[[119 122 129 135 106 124 120 131 126 118 114 116 129 136 128]
 [120 120 131 135 122 135 144 132 115 138 135 133 142 121 129]
 [131 126 125 121 120 118 136 132 143 145 125 134 124 134 112]
 [133 127 144 130 123 114 108 123 126 120 130 126 119 125 122]
 [131 147 118 116 141 136 116 123 134 125 137 132 131 132 124]]
->
[[133 127 144 130 123 114 108 123 126 120 130 126 119 125 122]
 [120 120 131 135 122 135 144 132 115 138 135 133 142 121 129]
 [119 122 129 135 106 124 120 131 126 118 114 116 129 136 128]
 [131 126 125 121 120 118 136 132 143 145 125 134 124 134 112]
 [131 147 118 116 141 136 116 123 134 125 137 132 131 132 124]]

[[116 121 117 133]
 [129 117 128 134]
 [141 132 127 128]
 [123 117 150 117]]
->
[[123 117 150 117]
 [129 117 128 134]
 [141 132 127 128]
 [116 121 117 133]]

[[127 128 100 135 139 126 126 128 128 103]
 [129 128 121 131 131 128 127 128 128 111]
 [127 128 129 127 124 128 128 128 128 116]
 [128 128 124 130 113 128 128 128 128 133]
 [129 128 122 128 130 128 127 128 128 116]
 [131 128 146 124 121 129 128 128 128 132]
 [129 128 131 123 120 129 129 128 128 125]]
->
[[131 128 146 124 121 129 128 128 128 132]
 [129 128 131 123 120 129 129 128 128 125]
 [127 128 129 127 124 128 128 128 128 116]
 [128 128 124 130 113 128 128 128 128 133]
 [129 128 122 128 130 128 127 128 128 116]
 [129 128 121 131 131 128 127 128 128 111]
 [127 128 100 135 139 126 126 128 128 103]]

[[134 147 131 128 116 139 122]
 [130 131 132 126 132 131 133]
 [129 131 130 129 128 131 129]
 [136 155 137 126 119 147 128]
 [135 152 135 127 119 144 127]
 [127 122 124 130 126 123 124]]
->
[[136 155 137 126 119 147 128]
 [135 152 135 127 119 144 127]
 [130 131 132 126 132 131 133]
 [134 147 131 128 116 139 122]
 [129 131 130 129 128 131 129]
 [127 122 124 130 126 123 124]]

[[136 129 125 142 131 140]
 [131 129 127 133 129 131]
 [125 127 138 117 131 119]
 [137 128 113 149 124 142]]
->
[[125 127 138 117 131 119]
 [131 129 127 133 129 131]
 [136 129 125 142 131 140]
 [137 128 113 149 124 142]]

[[126 125 120 127 139 126 128 130 131 125]
 [102 132 133 134 130 120 141 118 139 121]
 [122 123 130 129 131 136 130 132 127 128]
 [129 130 128 124 130 124 133 129 129 133]]
->
[[102 132 133 134 130 120 141 118 139 121]
 [122 123 130 129 131 136 130 132 127 128]
 [129 130 128 124 130 124 133 129 129 133]
 [126 125 120 127 139 126 128 130 131 125]]

[[127 118 133 133 131 119 141 127]
 [123 126 116 129 132 138 129 125]
 [121 131 121 137 142 133 133 138]
 [120 102 118 133 137 113 128 133]]
->
[[127 118 133 133 131 119 141 127]
 [121 131 121 137 142 133 133 138]
 [120 102 118 133 137 113 128 133]
 [123 126 116 129 132 138 129 125]]

[[123 121 130 126 113 127 105 132 117 114 130 106]
 [121 114 127 125 127 122 125 129 122 125 120 129]
 [140 130 129 132 136 128 134 121 130 140 138 133]
 [123 140 133 132 129 124 131 130 132 126 126 136]
 [141 136 139 131 132 118 125 141 135 137 134 125]]
->
[[141 136 139 131 132 118 125 141 135 137 134 125]
 [123 140 133 132 129 124 131 130 132 126 126 136]
 [123 121 130 126 113 127 105 132 117 114 130 106]
 [140 130 129 132 136 128 134 121 130 140 138 133]
 [121 114 127 125 127 122 125 129 122 125 120 129]]
---
[[118 116 120 122 121 137 127 132]
 [138 144 124 133 151 120 136 127]
 [127 119 131 124 125 129 125 129]
 [121 120 115 116 114 140 136 129]
 [126 125 124 130 128 129 127 128]
 [126 103 141 124 122 128 120 120]
 [126 137 105 139 128 125 143 125]
 [129 134 148 116 122 133 134 149]
 [123 107 126 131 102 130 123 134]
 [142 103 124 124 125 112 128 126]
 [122 128 141 135 127 128 112 118]
 [116 133 142 136 121 135 117 131]]
->
[[118 120 121 127]
 [138 124 151 136]
 [127 131 125 125]
 [121 115 114 136]
 [126 124 128 127]
 [126 141 122 120]
 [126 105 128 143]
 [129 148 122 134]
 [123 126 102 123]
 [142 124 125 128]
 [122 141 127 112]
 [116 142 121 117]]

[[134 128 126 122 121 127 136]
 [125 126 110 130 126 133 122]
 [132 129 122 122 122 122 134]
 [122 124 102 130 126 127 121]
 [120 128 119 131 130 122 127]
 [128 128 141 130 131 136 124]
 [128 127  99 125 121 124 127]
 [123 127 134 135 136 130 121]
 [133 129 156 129 130 132 130]]
->
[[134 126 121 136]
 [125 110 126 122]
 [132 122 122 134]
 [122 102 126 121]
 [120 119 130 127]
 [128 141 131 124]
 [128  99 121 127]
 [123 134 136 121]
 [133 156 130 130]]

[[126 119 143 123 120 107 136 126 138]
 [119 126 119 131 124 119 132 140 130]
 [129 123 138 123 134 124 116 124 127]
 [117 127 117 132 122 116 131 142 131]
 [128 116 132 141 126 128 131 125 122]
 [129 124 144 127 129 128 118 124 129]
 [124 118 145 120 114 105 138 119 131]]
->
[[126 143 120 136 138]
 [119 119 124 132 130]
 [129 138 134 116 127]
 [117 117 122 131 131]
 [128 132 126 131 122]
 [129 144 129 118 129]
 [124 145 114 138 131]]

[[129 128 128 127 128 128 128 130 124 129 128 128 131 103 128 128]
 [128 128 128 129 128 128 128 126 132 127 127 123 129 118 128 128]
 [128 128 128 126 127 128 128 129 118 128 129 133 131 109 128 128]
 [127 128 128 128 128 128 128 126 125 128 129 131 122 134 128 128]]
->
[[129 128 128 128 124 128 131 128]
 [128 128 128 128 132 127 129 128]
 [128 128 127 128 118 129 131 128]
 [127 128 128 128 125 129 122 128]]

[[138 132 127 126 126]
 [132 122 128 139 129]
 [129 131 131 124 130]
 [106 127 126 124 125]
 [137 132 128 138 127]
 [135 129 133 127 134]
 [102 124 128 139 125]
 [131 132 123 126 123]
 [112 129 132 119 132]
 [113 131 129 136 131]]
->
[[138 127 126]
 [132 128 129]
 [129 131 130]
 [106 126 125]
 [137 128 127]
 [135 133 134]
 [102 128 125]
 [131 123 123]
 [112 132 132]
 [113 129 131]]

[[114 128 119 126 133 133 126 128 126 122]
 [118 134 138 138 130 143 140 150 135 118]
 [138 137 133 131 133 130 132 144 130 123]
 [141 124 125 134 136 132 135 124 113 138]
 [132 144 136 121 140 133 120 129 120 135]]
->
[[114 119 133 126 126]
 [118 138 130 140 135]
 [138 133 133 132 130]
 [141 125 136 135 113]
 [132 136 140 120 120]]

[[143 115 124 143 147]
 [149 132 106 112 136]
 [128 134 154 120 140]
 [122 158 111 134 122]
 [102 122 146 132 115]
 [137 110 149 139 117]
 [144 148 127 126 147]
 [120 137 139 157 138]]
->
[[143 124 147]
 [149 106 136]
 [128 154 140]
 [122 111 122]
 [102 146 115]
 [137 149 117]
 [144 127 147]
 [120 139 138]]

[[110 112 129 113 136 108]
 [141 120 128 113 148 130]
 [106 116 135 113 147 144]
 [122 147 134 119 136 126]
 [133 143 147 142 106 142]
 [111 150 148 122 148 118]
 [136 118 145 141 145 116]
 [115 123 134 110 145 126]
 [134 107 130 118 137 134]
 [127 109 148 143 140 134]
 [111 128 127 132 121 118]
 [123 138 152 149 108 130]]
->
[[110 129 136]
 [141 128 148]
 [106 135 147]
 [122 134 136]
 [133 147 106]
 [111 148 148]
 [136 145 145]
 [115 134 145]
 [134 130 137]
 [127 148 140]
 [111 127 121]
 [123 152 108]]
